Here is a tiny trained network, its code and every weight. The questions are about switching its units off for an input and a class, where a switched-off unit gives its printed mean instead of its output.

import numpy as np


def w(rows, s, z=0):
    codes = np.array(rows[::2]) - 128.0
    scale = np.full(codes.shape[1], s)
    scale[-1] = z or s
    return codes * scale


def f(y):
    return np.maximum(y, 0)


def log_softmax(a):
    a = a - a.max(-1, keepdims=True)
    return a - np.log(np.exp(a).sum(-1, keepdims=True))


def net(x, mask):
    res = np.array(x, float).reshape(1, 3) / 4 @ E
    y = f(res @ A[0][:, :-1].T + A[0][:, -1])
    res = res + np.where(mask, y, B[0][:, -1]) @ B[0][:, :-1]
    return log_softmax(res[-1] @ U[:, :-1].T + U[:, -1])


A, B = {}, {}
E = w([
[151,172,29,142,182,140,157,5],'x0',
[47,19,93,214,137,186,87,117],'x1',
[102,138,192,160,30,181,178,62],'x2',
],0.013)
A[0] = w([
[53,91,120,174,147,173,60,141,96],'n0',
[140,122,121,101,170,121,90,146,251],'n1',
[100,68,76,148,139,173,74,74,63],'n2',
[130,95,203,116,47,104,52,248,96],'n3',
[72,95,106,179,124,154,100,161,69],'n4',
[134,163,112,128,228,88,76,182,64],'n5',
[92,130,200,146,23,178,206,67,101],'n6',
[150,187,42,115,152,148,172,64,113],'n7',
[216,214,185,48,133,76,180,141,82],'n8',
[126,86,137,174,138,125,119,115,236],'n9',
[120,162,197,149,115,134,83,203,70],'n10',
[134,128,135,109,130,153,113,121,106],'n11',
[180,133,61,132,151,151,127,39,76],'n12',
[139,78,78,88,214,77,54,188,93],'n13',
],0.012,0.015)
B[0] = w([
[194,63,136,115,48,51,197,208,210],'n0',
[64,250,163,184,124,203,110,216,229],'n1',
[215,17,158,98,100,70,102,174,194],'n2',
[211,141,26,189,199,115,1,24,251],'n3',
[238,3,138,89,42,97,143,140,182],'n4',
[163,23,130,81,190,191,205,78,181],'n5',
[77,89,106,36,232,249,189,162,232],'n6',
[180,141,93,144,167,96,25,117,217],'n7',
[199,63,183,160,47,42,193,250,242],'n8',
[141,228,158,199,65,147,109,210,226],'n9',
[172,69,67,156,134,132,87,88,179],'n10',
[138,114,139,132,141,117,136,120,128],'n11',
[209,119,76,204,206,110,102,57,196],'n12',
[64,57,111,36,184,207,209,116,214],'n13',
],0.009,0.019)
U = w([
[195,123,61,188,163,100,33,93,135],'0',
[199,90,164,131,34,42,199,214,103],'1',
[125,103,108,51,182,240,229,143,105],'2',
[102,245,190,226,84,195,104,230,252],'3',
[94,139,126,134,74,69,128,134,108],'4',
[114,147,141,128,94,106,132,97,104],'5',
[111,156,126,130,76,62,112,81,103],'6',
[114,157,155,146,105,125,142,103,104],'7',
],0.011,0.017)

Each question gives the input, the list of numbers given to net, and the class t.
The units are the neurons (one row each of A and B). Each row of codes is followed by its name. A weight is (code - 128) times the scale printed after its matrix; where a second scale follows, it is the last column's (A, B and U).
mask holds one flag per neuron, in row order. A switched-off neuron (its flag False) gives its mean, the last column of its row in B, instead of its output. The means were averaged over made-up inputs and are rounded, as every weight is.
A unit's drop is (log p(t) with every unit on - log p(t) with that unit switched off) / (log p(t) with every unit on - log p(t) with every unit switched off).
The circuit of an input: a set's keep is (log p(t) with only the set's units on - log p(t) with every unit switched off) / (log p(t) with every unit on - log p(t) with every unit switched off). Starting from the 12 units with the biggest drops (on a tie, the unit counted first), units are removed one at a time, each time the one whose removal leaves the highest keep (on an exact tie, the one counted first), for as long as the keep stays at least 0.8.
circuit, biggest first: the units of the circuit, biggest drop first
most important unit: the unit with the biggest drop
k most important neurons: the k neurons with the biggest drops, biggest first
drop when u is switched off: that unit's drop, to one decimal
input [1,7,7], class 1: 3 most important neurons	(n0; n2; n13)
input [4,-6,-2], class 1: circuit, biggest first	(n8)
input [2,-2,-4], class 2: 2 most important neurons	(n5; n3)
input [-7,-6,-7], class 0: 3 most important neurons	(n3; n6; n10)
input [7,-8,4], class 1: 3 most important neurons	(n8; n3; n10)
input [3,4,-4], class 1: 2 most important neurons	(n3; n6)
input [-7,7,1], class 0: 3 most important neurons	(n3; n8; n10)
input [2,5,6], class 2: 2 most important neurons	(n6; n8)
input [1,6,6], class 1: 3 most important neurons	(n0; n13; n2)
input [1,-3,3], class 3: 2 most important neurons	(n0; n13)
input [-7,-2,-4], class 0: drop when n3 is switched off	1.1
input [2,5,-4], class 1: drop when n6 is switched off	0.4
input [-8,4,3], class 0: drop when n3 is switched off	1.5
input [1,3,0], class 3: most important unit	n8
